[[139 132 143 127 116 128 106 127]
 [117 127 131 130 117 119 111 128]
 [124 131 132 123 136 129 138 120]]
->
[[106 127 139 132 143 127 116 128]
 [111 128 117 127 131 130 117 119]
 [138 120 124 131 132 123 136 129]]

[[120 132 135 133 135 132 132 103 127 151 105 113 128]
 [127 134 135 127 142 138 132 114 138 133 112 114 131]
 [114 121 141 133 142 138 133 108 138 126 116 106 128]
 [127 132 138 124 143 144 129 124 146 114 120 122 134]
 [126 132 134 127 142 138 137 111 138 102 116 127 128]
 [126 132 135 126 145 148 127 114 146 125 121 104 128]
 [126 132 135 127 142 138 130 114 143 128 113 110 128]]
->
[[113 128 120 132 135 133 135 132 132 103 127 151 105]
 [114 131 127 134 135 127 142 138 132 114 138 133 112]
 [106 128 114 121 141 133 142 138 133 108 138 126 116]
 [122 134 127 132 138 124 143 144 129 124 146 114 120]
 [127 128 126 132 134 127 142 138 137 111 138 102 116]
 [104 128 126 132 135 126 145 148 127 114 146 125 121]
 [110 128 126 132 135 127 142 138 130 114 143 128 113]]

[[122 129 137 155 116 130]
 [138 125 127 104 138 142]]
->
[[116 130 122 129 137 155]
 [138 142 138 125 127 104]]

[[130 128 128 131 130 125 123]
 [111 132 106 136 116 131 112]
 [126 108 142 130 144 129 135]
 [112 109 144 149 154 113 139]
 [135 123 129 128 125 138 129]
 [135 136 131 113 128 137 133]
 [117 123 131 129 127 128 129]
 [129 140 119 122 116 135 122]
 [124 125 137 125 133 120 136]
 [131 129 124 131 127 130 123]
 [135 123 118 121 117 130 111]
 [121 127 123 148 125 107 126]]
->
[[125 123 130 128 128 131 130]
 [131 112 111 132 106 136 116]
 [129 135 126 108 142 130 144]
 [113 139 112 109 144 149 154]
 [138 129 135 123 129 128 125]
 [137 133 135 136 131 113 128]
 [128 129 117 123 131 129 127]
 [135 122 129 140 119 122 116]
 [120 136 124 125 137 125 133]
 [130 123 131 129 124 131 127]
 [130 111 135 123 118 121 117]
 [107 126 121 127 123 148 125]]

[[127 127 156 121 116]
 [128 128 142 126 124]
 [128 128 142 126 124]
 [129 128 127 131 133]
 [129 128 130 130 131]
 [130 129 119 134 138]]
->
[[121 116 127 127 156]
 [126 124 128 128 142]
 [126 124 128 128 142]
 [131 133 129 128 127]
 [130 131 129 128 130]
 [134 138 130 129 119]]

[[124 128 121 149 126 127 151]
 [133 128 136 104 130 129 101]
 [123 128 119 154 126 127 157]
 [129 128 129 125 128 128 125]]
->
[[127 151 124 128 121 149 126]
 [129 101 133 128 136 104 130]
 [127 157 123 128 119 154 126]
 [128 125 129 128 129 125 128]]
---
[[145 111 145 148]
 [110 146 110 106]
 [146 109 146 150]
 [145 112 145 148]
 [145 112 145 148]]
->
[[146 110]
 [109 146]]

[[130 127 125 126 127]
 [119 107 157 122 142]
 [138 110 119 119 144]
 [126 126 133 126 126]
 [141  98 117  99 128]]
->
[[107 157]
 [110 119]]

[[143 151 120]
 [113 105 136]
 [144 152 120]
 [146 156 119]
 [147 156 119]]
->
[[105 136]
 [152 120]]

[[133 121 119 119]
 [106 150 155 156]
 [126 126 125 125]
 [125 127 127 126]]
->
[[150 155]
 [126 125]]

[[131 149 139 128]
 [129 119 125 133]
 [120 135 133 116]
 [129 122 125 131]]
->
[[119 125]
 [135 133]]

[[134 122 134 153]
 [137 126 143 155]
 [130 126 147 150]]
->
[[126 143]
 [126 147]]

[[105 103 124 127 139]
 [108 127 122 124 135]
 [124 127 147 107 146]]
->
[[127 122]
 [127 147]]
---
[[111 136 158 125 127 122 128 128 131]
 [123 128 137 124 129 121 142 121 132]
 [149 122 123 130 121 119 154 108 116]
 [129 129 116 134 126 145 102 144 127]
 [125 128 121 127 131 132 128 128 132]]
->
[[111 136 158 125 127 122 128 128 131]
 [123 128 137 124 129 121 142 121 132]
 [149 122 123 130 121 119 154 108 116]
 [125 128 121 127 131 132 128 128 132]
 [129 129 116 134 126 145 102 144 127]]

[[128 130 127 127 129 127 126 126 127 125 131]
 [125 147 137 124 115 132 125 123 132 119 116]
 [131 105 123 133 142 125 135 136 124 141 137]
 [125 149 135 123 114 132 123 122 132 119 116]]
->
[[125 147 137 124 115 132 125 123 132 119 116]
 [125 149 135 123 114 132 123 122 132 119 116]
 [128 130 127 127 129 127 126 126 127 125 131]
 [131 105 123 133 142 125 135 136 124 141 137]]

[[132 132 119 149 120 114 144 130]
 [120 116 141 105 131 126 118 129]]
->
[[120 116 141 105 131 126 118 129]
 [132 132 119 149 120 114 144 130]]

[[115 123 138 136 121 117 133 121 114 136]
 [137 124 124 125 127 135 119 131 139 130]
 [115 132 139 131 127 138 134 115 128 120]
 [145 126 112 126 129 125 136 122 126 144]
 [132 137 134 127 119 145 132 125 137 117]
 [151 131 114 124 122 134 134 128 132 136]
 [138 138 129 126 117 144 131 127 137 121]
 [140 125 113 127 132 121 137 119 123 146]]
->
[[115 132 139 131 127 138 134 115 128 120]
 [115 123 138 136 121 117 133 121 114 136]
 [132 137 134 127 119 145 132 125 137 117]
 [138 138 129 126 117 144 131 127 137 121]
 [137 124 124 125 127 135 119 131 139 130]
 [151 131 114 124 122 134 134 128 132 136]
 [140 125 113 127 132 121 137 119 123 146]
 [145 126 112 126 129 125 136 122 126 144]]

[[124 102 124 102 131]
 [156 115 141 133 105]]
->
[[156 115 141 133 105]
 [124 102 124 102 131]]

[[120 120 116 125 143 139 128 135]
 [123 129 129 148 128 131 118 133]
 [115 132 114 127 133 156 121 134]]
->
[[123 129 129 148 128 131 118 133]
 [120 120 116 125 143 139 128 135]
 [115 132 114 127 133 156 121 134]]

[[114 123 127 122 131 136 122 122 129 124]
 [126 123 110 126 134 126 116 135 126 130]
 [130 130 145 137 121 128 150 127 133 128]
 [121 119 123 129 136 128 113 125 137 127]
 [130 130 135 131 125 127 135 127 130 128]
 [118 126 109 117 130 134 126 136 116 128]
 [131 127 132 135 127 125 133 129 133 129]]
->
[[130 130 145 137 121 128 150 127 133 128]
 [130 130 135 131 125 127 135 127 130 128]
 [131 127 132 135 127 125 133 129 133 129]
 [114 123 127 122 131 136 122 122 129 124]
 [121 119 123 129 136 128 113 125 137 127]
 [126 123 110 126 134 126 116 135 126 130]
 [118 126 109 117 130 134 126 136 116 128]]

[[144 122 131 137]
 [146 114 136 117]
 [146 126 149 141]
 [130 112 121 118]]
->
[[146 126 149 141]
 [146 114 136 117]
 [144 122 131 137]
 [130 112 121 118]]

[[119 135 107 135]
 [140 124 139 137]
 [140 124 154 152]]
->
[[140 124 154 152]
 [140 124 139 137]
 [119 135 107 135]]
---
[[138 140 137 137 142]
 [112 128 127 124 114]
 [105 130 125 128 117]
 [144 127 135 123 122]]
->
[[112 128 127]
 [105 130 125]]

[[133 118 146 115]
 [132 108 143 126]
 [126 150 117 123]
 [125 149 116 128]
 [125 112 123 147]]
->
[[132 108 143]
 [126 150 117]]

[[122 126 129 150 132]
 [127 126 133 132 127]
 [148 129 128 131 128]
 [118 127 132 123 123]]
->
[[127 126 133]
 [148 129 128]]

[[131 124 128 130 124]
 [152 142 130 149 136]
 [151 102 119 112 115]
 [128 119 129 128 129]
 [152 143 127 156 140]]
->
[[152 142 130]
 [151 102 119]]

[[113 109 151]
 [125 128 126]
 [136 148 126]
 [113 125 150]
 [137 140 141]]
->
[[125 128 126]
 [136 148 126]]

[[125 124 120]
 [124 106 114]
 [133 125 124]]
->
[[124 106 114]
 [133 125 124]]
---
[[130 128 127 115 149 124 142 138 132 155]
 [133 131 129 144 119 129 144 131 121 122]
 [115 128 117 104 144 116 128 121 124 137]
 [116 130 118 103 144 119 116 122 127 136]
 [129 123 136 120 143 123 121 130 132 140]
 [134 123 146 135 127 127 101 122 135 118]
 [117 135 103 123 113 129 146 125 115 115]]
->
[[115 128 117 104 144 116 128 121 124 137]
 [116 130 118 103 144 119 116 122 127 136]
 [117 135 103 123 113 129 146 125 115 115]
 [129 123 136 120 143 123 121 130 132 140]
 [130 128 127 115 149 124 142 138 132 155]
 [133 131 129 144 119 129 144 131 121 122]
 [134 123 146 135 127 127 101 122 135 118]]

[[124 128 143 125 130 112 128 151 126 116 115 109 130 129 138]
 [112 136 141 145 105 118 133 138 129 140 131 129 115 118 117]]
->
[[112 136 141 145 105 118 133 138 129 140 131 129 115 118 117]
 [124 128 143 125 130 112 128 151 126 116 115 109 130 129 138]]

[[151 113 127 141 141]
 [119 106 106 142 150]
 [105 122 133 151 144]
 [145 137 134 108 141]
 [141 128 112 109 136]]
->
[[105 122 133 151 144]
 [119 106 106 142 150]
 [141 128 112 109 136]
 [145 137 134 108 141]
 [151 113 127 141 141]]

[[124 113]
 [132 105]
 [127 129]
 [121 119]
 [131 125]]
->
[[121 119]
 [124 113]
 [127 129]
 [131 125]
 [132 105]]

[[111 128 132 114]
 [103 145 132 123]
 [135 125 126 114]
 [129 131 135 139]
 [130 133 133 134]
 [134 119 121 127]]
->
[[103 145 132 123]
 [111 128 132 114]
 [129 131 135 139]
 [130 133 133 134]
 [134 119 121 127]
 [135 125 126 114]]

[[143 145 116 128 148 142 105 102  99 102 141 121]
 [117 119 126 126 121 118 127 120 122 129 120 125]]
->
[[117 119 126 126 121 118 127 120 122 129 120 125]
 [143 145 116 128 148 142 105 102  99 102 141 121]]
